Here is a tiny trained network, its code and every weight. The questions are about switching its units off for an input and a class, where a switched-off unit gives its printed mean instead of its output.

import numpy as np


def w(rows, s, z=0):
    codes = np.array(rows[::2]) - 128.0
    scale = np.full(codes.shape[1], s)
    scale[-1] = z or s
    return codes * scale


def f(y):
    return y / 2 * (1 + np.tanh(0.7978845608 * (y + 0.044715 * y**3)))


def log_softmax(a):
    a = a - a.max(-1, keepdims=True)
    return a - np.log(np.exp(a).sum(-1, keepdims=True))


def net(x, mask):
    res = np.array(x, float).reshape(1, 3) / 4 @ E
    y = f(res @ A[0][:, :-1].T + A[0][:, -1])
    res = res + np.where(mask, y, B[0][:, -1]) @ B[0][:, :-1]
    return log_softmax(res[-1] @ U[:, :-1].T + U[:, -1])


A, B = {}, {}
E = w([
[72,189,223,148,79,9,89,120],'x0',
[168,172,203,72,212,68,163,80],'x1',
[199,51,125,168,122,21,160,222],'x2',
],0.013)
A[0] = w([
[91,202,75,93,112,167,1,75,5],'N1',
[83,205,201,144,32,109,125,117,3],'N2',
[43,104,96,186,122,171,35,204,131],'N3',
[101,169,162,172,52,7,93,144,87],'N4',
[43,197,214,34,164,219,160,34,137],'N5',
[71,138,31,131,41,138,44,172,18],'N6',
],0.0072,0.0034)
B[0] = w([
[190,106,33,150,68,84,67,254,189],'N1',
[177,101,110,118,117,201,224,35,195],'N2',
[138,227,176,55,188,96,166,137,195],'N3',
[150,167,90,88,104,181,178,154,235],'N4',
[77,151,47,47,98,66,124,145,249],'N5',
[149,199,157,76,222,55,167,92,191],'N6',
],0.0095,0.014)
U = w([
[143,159,180,55,221,56,135,107,114],'0',
[185,82,83,134,33,46,134,229,126],'1',
[184,103,80,107,92,254,230,111,122],'2',
[96,115,176,94,107,138,117,167,255],'3',
[125,123,183,216,107,192,107,109,78],'4',
[98,90,181,168,68,169,96,124,73],'5',
[121,92,146,183,117,97,46,67,82],'6',
],0.0098,0.0088)

Each question gives the input, the list of numbers given to net, and the class t.
The units are the neurons (one row each of A and B). Each row of codes is followed by its name. A weight is (code - 128) times the scale printed after its matrix; where a second scale follows, it is the last column's (A, B and U).
mask holds one flag per neuron, in row order. A switched-off neuron (its flag False) gives its mean, the last column of its row in B, instead of its output. The means were averaged over made-up inputs and are rounded, as every weight is.
A unit's drop is (log p(t) with every unit on - log p(t) with that unit switched off) / (log p(t) with every unit on - log p(t) with every unit switched off).
The circuit of an input: a set's keep is (log p(t) with only the set's units on - log p(t) with every unit switched off) / (log p(t) with every unit on - log p(t) with every unit switched off). Starting from all 6 units, units are removed one at a time, each time the one whose removal leaves the highest keep (on an exact tie, the one counted first), for as long as the keep stays at least 0.8.
units of the circuit, in order: the units of the circuit, biggest drop first
unit that matters most: the unit with the biggest drop
top k neurons: the k neurons with the biggest drops, biggest first
drop when u is switched off: that unit's drop, to one decimal
input [-1,2,0], class 3: unit that matters most -> N6
input [4,-7,7], class 0: units of the circuit, in order -> [N6; N3]
input [8,7,-7], class 2: top 2 neurons -> [N2; N4]
input [-6,3,-6], class 1: top 3 neurons -> [N5; N1; N2]
input [-7,5,-8], class 1: units of the circuit, in order -> [N5; N1]
input [0,0,1], class 3: top 2 neurons -> [N1; N2]
input [0,3,2], class 3: units of the circuit, in order -> [N6; N3; N1; N2]
input [-3,2,0], class 3: units of the circuit, in order -> [N2; N4; N6]
input [5,-1,4], class 2: top 4 neurons -> [N4; N1; N5; N2]
input [2,-6,-8], class 1: top 2 neurons -> [N1; N5]
input [3,2,-2], class 3: top 2 neurons -> [N6; N3]
input [5,-4,2], class 2: top 2 neurons -> [N4; N2]
input [0,3,3], class 3: top 3 neurons -> [N1; N6; N3]
input [8,7,2], class 2: top 2 neurons -> [N4; N2]
input [8,-1,-3], class 2: top neuron -> [N2]
input [6,-6,6], class 0: top 3 neurons -> [N6; N3; N1]
input [0,1,-2], class 3: top 3 neurons -> [N6; N1; N2]
input [8,7,7], class 2: top 2 neurons -> [N4; N2]
input [0,-3,-7], class 1: drop when N1 is switched off -> 0.9
input [6,2,0], class 2: drop when N2 is switched off -> 0.1
input [6,-5,-6], class 1: drop when N1 is switched off -> 4.4
input [7,7,8], class 1: unit that matters most -> N6
